Here is a tiny trained network, its code and every weight. The questions are about switching its units off for an input and a target symbol, where a switched-off unit gives its printed mean instead of its output.

import numpy as np


def w(rows, s, z=0):
    codes = np.array(rows[::2]) - 128.0
    scale = np.full(codes.shape[1], s)
    scale[-1] = z or s
    return codes * scale


def f(y):
    return np.maximum(y, 0)


def softmax(a):
    e = np.exp(a - a.max(-1, keepdims=True))
    return e / e.sum(-1, keepdims=True)


def log_softmax(a):
    a = a - a.max(-1, keepdims=True)
    return a - np.log(np.exp(a).sum(-1, keepdims=True))


def net(x, mask):
    ids = ['Θβλφψω'.index(c) for c in x.split()]
    T = len(ids)
    res = E[ids] + P[:T]
    r = res
    for j in range(2):
        rows = slice(4 * j, 4 * j + 4)
        q, k, v = (r @ M[0][rows].T for M in (Q, K, V))
        z = softmax(np.where(np.tri(T) > 0, q @ k.T / 4**0.5, -1e9)) @ v
        o = O[0][rows]
        res = res + np.where(mask[j], z, o[:, -1]) @ o[:, :-1]
    y = f(res @ A[0][:, :-1].T + A[0][:, -1])
    res = res + np.where(mask[2:18], y, B[0][:, -1]) @ B[0][:, :-1]
    return log_softmax(res[-1] @ U[:, :-1].T + U[:, -1])


Q, K, V, O, A, B = {}, {}, {}, {}, {}, {}
E = w([
[206,83,105,116],'Θ',
[2,41,98,102],'β',
[207,189,219,169],'λ',
[184,17,161,147],'φ',
[144,174,247,202],'ψ',
[132,22,136,182],'ω',
],0.013)
P = w([
[159,88,162,254],'0',
[134,164,118,98],'1',
[132,158,118,99],'2',
[128,173,108,113],'3',
[126,166,111,112],'4',
[125,165,125,117],'5',
[124,169,110,120],'6',
[121,174,114,124],'7',
[123,162,116,121],'8',
[115,164,119,131],'9',
[121,160,114,125],'10',
[123,166,127,135],'11',
[120,159,114,141],'12',
[126,169,111,148],'13',
],0.0089)
Q[0] = w([
[139,119,118,146],'H1',
[73,80,129,155],'H1',
[110,211,76,236],'H1',
[5,147,174,136],'H1',
[197,94,152,181],'H2',
[62,160,84,146],'H2',
[90,151,133,46],'H2',
[165,138,160,132],'H2',
],0.023)
K[0] = w([
[107,131,119,123],'H1',
[188,166,134,112],'H1',
[81,151,87,231],'H1',
[254,156,190,177],'H1',
[153,103,112,208],'H2',
[75,149,113,92],'H2',
[136,145,159,51],'H2',
[126,129,155,168],'H2',
],0.025)
V[0] = w([
[185,144,107,110],'H1',
[142,139,86,185],'H1',
[148,133,91,173],'H1',
[73,153,123,127],'H1',
[27,208,181,185],'H2',
[64,122,77,254],'H2',
[35,43,145,133],'H2',
[155,99,88,139],'H2',
],0.013)
O[0] = w([
[118,121,171,208,94],'H1',
[141,40,151,126,134],'H1',
[135,61,141,131,132],'H1',
[115,190,141,57,111],'H1',
[5,213,111,135,145],'H2',
[35,44,164,176,254],'H2',
[82,81,183,1,149],'H2',
[152,73,142,139,148],'H2',
],0.009,0.0087)
A[0] = w([
[206,122,153,147,51],'N1',
[75,149,132,34,102],'N2',
[113,55,66,195,122],'N3',
[158,87,138,137,53],'N4',
[104,193,76,103,124],'N5',
[223,124,75,86,133],'N6',
[168,79,70,126,2],'N7',
[87,171,79,255,111],'N8',
[136,75,131,96,98],'N9',
[144,228,210,116,86],'N10',
[117,87,25,56,170],'N11',
[35,163,97,145,155],'N12',
[255,99,16,148,44],'N13',
[134,195,167,133,48],'N14',
[122,111,211,252,122],'N15',
[67,191,217,189,142],'N16',
],0.0077,0.0035)
B[0] = w([
[187,152,111,122,159],'N1',
[147,177,101,244,171],'N2',
[105,191,173,134,185],'N3',
[140,69,139,114,159],'N4',
[169,49,146,123,146],'N5',
[78,169,137,158,149],'N6',
[153,80,109,118,141],'N7',
[173,114,228,147,224],'N8',
[142,69,146,182,177],'N9',
[63,202,98,197,164],'N10',
[109,150,30,161,152],'N11',
[184,144,111,55,195],'N12',
[121,246,110,98,152],'N13',
[60,133,104,183,148],'N14',
[79,185,52,81,249],'N15',
[176,111,155,35,221],'N16',
],0.014,0.013)
U = w([
[139,156,6,123,79],'Θ',
[2,147,49,154,165],'β',
[76,177,217,254,137],'λ',
[201,63,110,149,252],'φ',
[52,131,94,51,98],'ψ',
[16,84,203,159,37],'ω',
],0.0045,0.0032)

Each question gives the input, a string of symbols that net reads in full, and the target symbol t.
The units are the heads (4 rows each of Q, K, V and O) and the neurons (one row each of A and B). Each row of codes is followed by its name. A weight is (code - 128) times the scale printed after its matrix; where a second scale follows, it is the last column's (O, A, B and U).
mask holds one flag per unit, heads first, then neurons. A switched-off unit (its flag False) gives its mean, the last column of its rows in O or B, instead of its output. The means were averaged over made-up inputs and are rounded, as every weight is.
A unit's drop is (log p(t) with every unit on - log p(t) with that unit switched off) / (log p(t) with every unit on - log p(t) with every unit switched off).
The circuit of an input: a set's keep is (log p(t) with only the set's units on - log p(t) with every unit switched off) / (log p(t) with every unit on - log p(t) with every unit switched off). Starting from the 12 units with the biggest drops (on a tie, the unit counted first), units are removed one at a time, each time the one whose removal leaves the highest keep (on an exact tie, the one counted first), for as long as the keep stays at least 0.8.
units of the circuit, in order: the units of the circuit, biggest drop first
k most important neurons: the k neurons with the biggest drops, biggest first
which heads matter: for each layer, one digit per head in row order, 1 if its drop is at least 0.15 and else 0, layers parted by /
drop of u: that unit's drop, to one decimal
input ψ λ ω λ λ, target ψ: which heads matter : 01
input Θ ω φ ψ, target Θ: 2 most important neurons : N15, N8
input Θ ω φ λ λ λ λ φ ψ Θ φ, target Θ: units of the circuit, in order : H2, N13
input ω ψ λ λ φ β λ φ λ Θ λ ω ω ψ, target ψ: units of the circuit, in order : N15, N16
input ψ φ Θ ω φ ω Θ λ φ, target ψ: which heads matter : 01
input λ ψ φ ω φ ψ ψ φ Θ, target λ: units of the circuit, in order : H2, N16, N15
input ω λ Θ, target ω: which heads matter : 11
input ω ψ φ ψ λ Θ φ, target ω: which heads matter : 01
input φ φ λ λ φ ψ ψ λ φ φ φ ω λ, target φ: which heads matter : 01
input ω ω β λ ψ, target ω: which heads matter : 11
input β ψ φ ψ λ λ β ψ λ λ λ λ λ ψ, target ψ: 2 most important neurons : N16, N12
input Θ ω λ ψ β λ φ φ Θ, target Θ: 3 most important neurons : N13, N8, N11
input λ λ φ, target λ: units of the circuit, in order : H2, N8, H1
input λ ω λ Θ, target λ: units of the circuit, in order : H2, N8, N16
input Θ φ β β λ φ, target Θ: units of the circuit, in order : N13, H2
input λ ω λ ω φ, target λ: most important neuron : N8
input ψ φ Θ Θ φ λ ω, target ψ: 2 most important neurons : N12, N15
input Θ φ ω, target Θ: 4 most important neurons : N13, N8, N15, N1
input Θ β φ ω λ λ λ λ φ φ ω Θ, target Θ: drop of N8 : 0.3
input Θ φ φ λ λ λ φ λ λ, target Θ: drop of N1 : 0.2
input ψ φ ψ φ φ φ ω, target ψ: drop of N16 : 0.3
